Here is a tiny trained network, its code and every weight. The questions are about switching its units off for an input and a target symbol, where a switched-off unit gives its printed mean instead of its output.

import numpy as np


def w(rows, s, z=0):
    codes = np.array(rows[::2]) - 128.0
    scale = np.full(codes.shape[1], s)
    scale[-1] = z or s
    return codes * scale


def f(y):
    return y / 2 * (1 + np.tanh(0.7978845608 * (y + 0.044715 * y**3)))


def softmax(a):
    e = np.exp(a - a.max(-1, keepdims=True))
    return e / e.sum(-1, keepdims=True)


def log_softmax(a):
    a = a - a.max(-1, keepdims=True)
    return a - np.log(np.exp(a).sum(-1, keepdims=True))


def net(x, mask):
    ids = ['ΠΦΩαβδζηθλμτψ'.index(c) for c in x.split()]
    T = len(ids)
    res = E[ids] + P[:T]
    u = 0
    for l in range(2):
        r = res
        for j in range(2):
            rows = slice(2 * j, 2 * j + 2)
            q, k, v = (r @ M[l][rows].T for M in (Q, K, V))
            z = softmax(np.where(np.tri(T) > 0, q @ k.T / 2**0.5, -1e9)) @ v
            o = O[l][rows]
            res = res + np.where(mask[u + j], z, o[:, -1]) @ o[:, :-1]
        u += 2
        y = f(res @ A[l][:, :-1].T + A[l][:, -1])
        res = res + np.where(mask[u : u + 8], y, B[l][:, -1]) @ B[l][:, :-1]
        u += 8
    return log_softmax(res[-1] @ U[:, :-1].T + U[:, -1])


Q, K, V, O, A, B = {}, {}, {}, {}, {}, {}
E = w([
[47,109,3],'Π',
[221,140,156],'Φ',
[153,120,123],'Ω',
[191,132,172],'α',
[155,147,175],'β',
[193,150,183],'δ',
[102,136,156],'ζ',
[109,74,103],'η',
[44,120,179],'θ',
[53,53,101],'λ',
[193,95,130],'μ',
[98,101,128],'τ',
[204,82,191],'ψ',
],0.0047)
P = w([
[111,144,119],'0',
[181,77,98],'1',
[87,86,202],'2',
[176,106,98],'3',
[85,55,205],'4',
[172,123,100],'5',
[75,37,208],'6',
[172,120,98],'7',
[74,28,210],'8',
[173,121,97],'9',
[72,13,207],'10',
[172,118,99],'11',
[72,3,208],'12',
[172,142,102],'13',
],0.0068)
Q[0] = w([
[113,82,69],'L0H1',
[208,10,164],'L0H1',
[188,121,105],'L0H2',
[116,209,170],'L0H2',
],0.012)
K[0] = w([
[131,66,57],'L0H1',
[5,40,115],'L0H1',
[161,93,170],'L0H2',
[177,119,41],'L0H2',
],0.012)
V[0] = w([
[119,15,121],'L0H1',
[112,167,133],'L0H1',
[135,87,130],'L0H2',
[155,4,139],'L0H2',
],0.019)
O[0] = w([
[120,228,151,253],'L0H1',
[124,94,141,92],'L0H1',
[130,161,135,167],'L0H2',
[123,247,148,247],'L0H2',
],0.012,0.007)
A[0] = w([
[176,154,63,136],'L0N1',
[252,131,124,97],'L0N2',
[158,120,203,87],'L0N3',
[95,75,129,189],'L0N4',
[108,111,98,194],'L0N5',
[161,124,143,155],'L0N6',
[51,141,16,1],'L0N7',
[151,58,120,29],'L0N8',
],0.016,0.0024)
B[0] = w([
[171,145,54,252],'L0N1',
[74,135,29,167],'L0N2',
[56,102,103,222],'L0N3',
[134,4,168,100],'L0N4',
[157,131,161,68],'L0N5',
[124,162,110,130],'L0N6',
[28,115,128,86],'L0N7',
[54,59,49,125],'L0N8',
],0.021,0.0022)
Q[1] = w([
[110,180,189],'L1H1',
[32,110,180],'L1H1',
[162,143,178],'L1H2',
[6,97,206],'L1H2',
],0.02)
K[1] = w([
[216,74,169],'L1H1',
[134,1,123],'L1H1',
[148,133,184],'L1H2',
[165,23,109],'L1H2',
],0.019)
V[1] = w([
[108,109,38],'L1H1',
[5,177,139],'L1H1',
[170,133,213],'L1H2',
[219,183,71],'L1H2',
],0.027)
O[1] = w([
[182,156,55,255],'L1H1',
[198,5,125,175],'L1H1',
[92,199,210,86],'L1H2',
[199,132,189,132],'L1H2',
],0.022,0.0094)
A[1] = w([
[235,103,100,145],'L1N1',
[219,108,43,126],'L1N2',
[104,125,155,16],'L1N3',
[130,131,1,161],'L1N4',
[196,160,137,48],'L1N5',
[164,135,77,62],'L1N6',
[106,146,117,3],'L1N7',
[196,154,46,52],'L1N8',
],0.0071,0.0069)
B[1] = w([
[243,147,61,229],'L1N1',
[73,174,185,252],'L1N2',
[107,39,147,133],'L1N3',
[238,129,145,248],'L1N4',
[28,155,122,175],'L1N5',
[51,68,156,184],'L1N6',
[139,45,33,140],'L1N7',
[6,65,140,228],'L1N8',
],0.021,0.041)
U = w([
[151,78,151,75],'Π',
[170,215,85,120],'Φ',
[63,76,126,48],'Ω',
[119,148,115,254],'α',
[103,97,144,136],'β',
[210,127,155,95],'δ',
[39,144,69,37],'ζ',
[157,147,253,141],'η',
[25,163,162,108],'θ',
[93,246,98,196],'λ',
[215,202,154,118],'μ',
[162,241,151,180],'τ',
[126,106,75,124],'ψ',
],0.0043,0.0078)

Each question gives the input, a string of symbols that net reads in full, and the target symbol t.
The units are the heads (2 rows each of Q, K, V and O) and the neurons (one row each of A and B). Each row of codes is followed by its name. A weight is (code - 128) times the scale printed after its matrix; where a second scale follows, it is the last column's (O, A, B and U).
mask holds one flag per unit, layer by layer, with each layer's heads first. A switched-off unit (its flag False) gives its mean, the last column of its rows in O or B, instead of its output. The means were averaged over made-up inputs and are rounded, as every weight is.
A unit's drop is (log p(t) with every unit on - log p(t) with that unit switched off) / (log p(t) with every unit on - log p(t) with every unit switched off).
The circuit of an input: a set's keep is (log p(t) with only the set's units on - log p(t) with every unit switched off) / (log p(t) with every unit on - log p(t) with every unit switched off). Starting from the 12 units with the biggest drops (on a tie, the unit counted first), units are removed one at a time, each time the one whose removal leaves the highest keep (on an exact tie, the one counted first), for as long as the keep stays at least 0.8.
circuit, biggest first: the units of the circuit, biggest drop first
unit that matters most: the unit with the biggest drop
top k neurons: the k neurons with the biggest drops, biggest first
heads that matter: for each layer, one digit per head in row order, 1 if its drop is at least 0.15 and else 0, layers parted by /
input λ μ Ω τ θ η τ, target δ: unit that matters most : L0N7
input η δ Ω θ, target η: top 4 neurons : L0N2, L1N1, L1N8, L0N1
input η θ Ω Φ, target Ω: heads that matter : 00 / 10
input η λ η η τ η δ τ η Ω δ η β, target η: circuit, biggest first : L0N2, L1H2
input α Ω η η η τ, target τ: heads that matter : 00 / 11
input δ θ η τ η τ η Ω θ μ λ, target Ω: top 4 neurons : L0N8, L1N8, L1N4, L0N4
input Ω α η η λ, target λ: circuit, biggest first : L0H2, L0H1, L1H1, L0N4
input τ δ β θ η, target θ: heads that matter : 11 / 11
input η η Ω ζ η β ζ ζ ζ, target η: top 4 neurons : L0N2, L1N8, L1N1, L0N3
input η μ τ τ Π ζ Φ λ Ω λ η η Π, target η: top 3 neurons : L0N2, L1N8, L1N1
input τ η τ β μ Π, target δ: top 2 neurons : L1N1, L0N1
input ψ λ β τ λ τ η ψ Φ θ η η η, target μ: circuit, biggest first : L1N8, L1H2
input μ λ Φ α ζ Ω η, target τ: top 2 neurons : L1N8, L1N4
input ψ θ Ω δ η, target μ: circuit, biggest first : L1N8
input β β ζ, target ψ: top 2 neurons : L0N8, L1N4
input η η η, target η: top 2 neurons : L0N2, L1N8
input α β τ θ θ η, target λ: top 3 neurons : L1N4, L0N1, L0N3
input δ λ η η Ω η τ τ Ω δ β, target Ω: top 2 neurons : L0N8, L1N8
input Ω η Ω ψ, target Π: top 2 neurons : L1N1, L1N8
input η θ β Π Ω, target η: unit that matters most : L0N2
input ζ Ω η β η ζ η β μ μ η η, target λ: heads that matter : 01 / 01
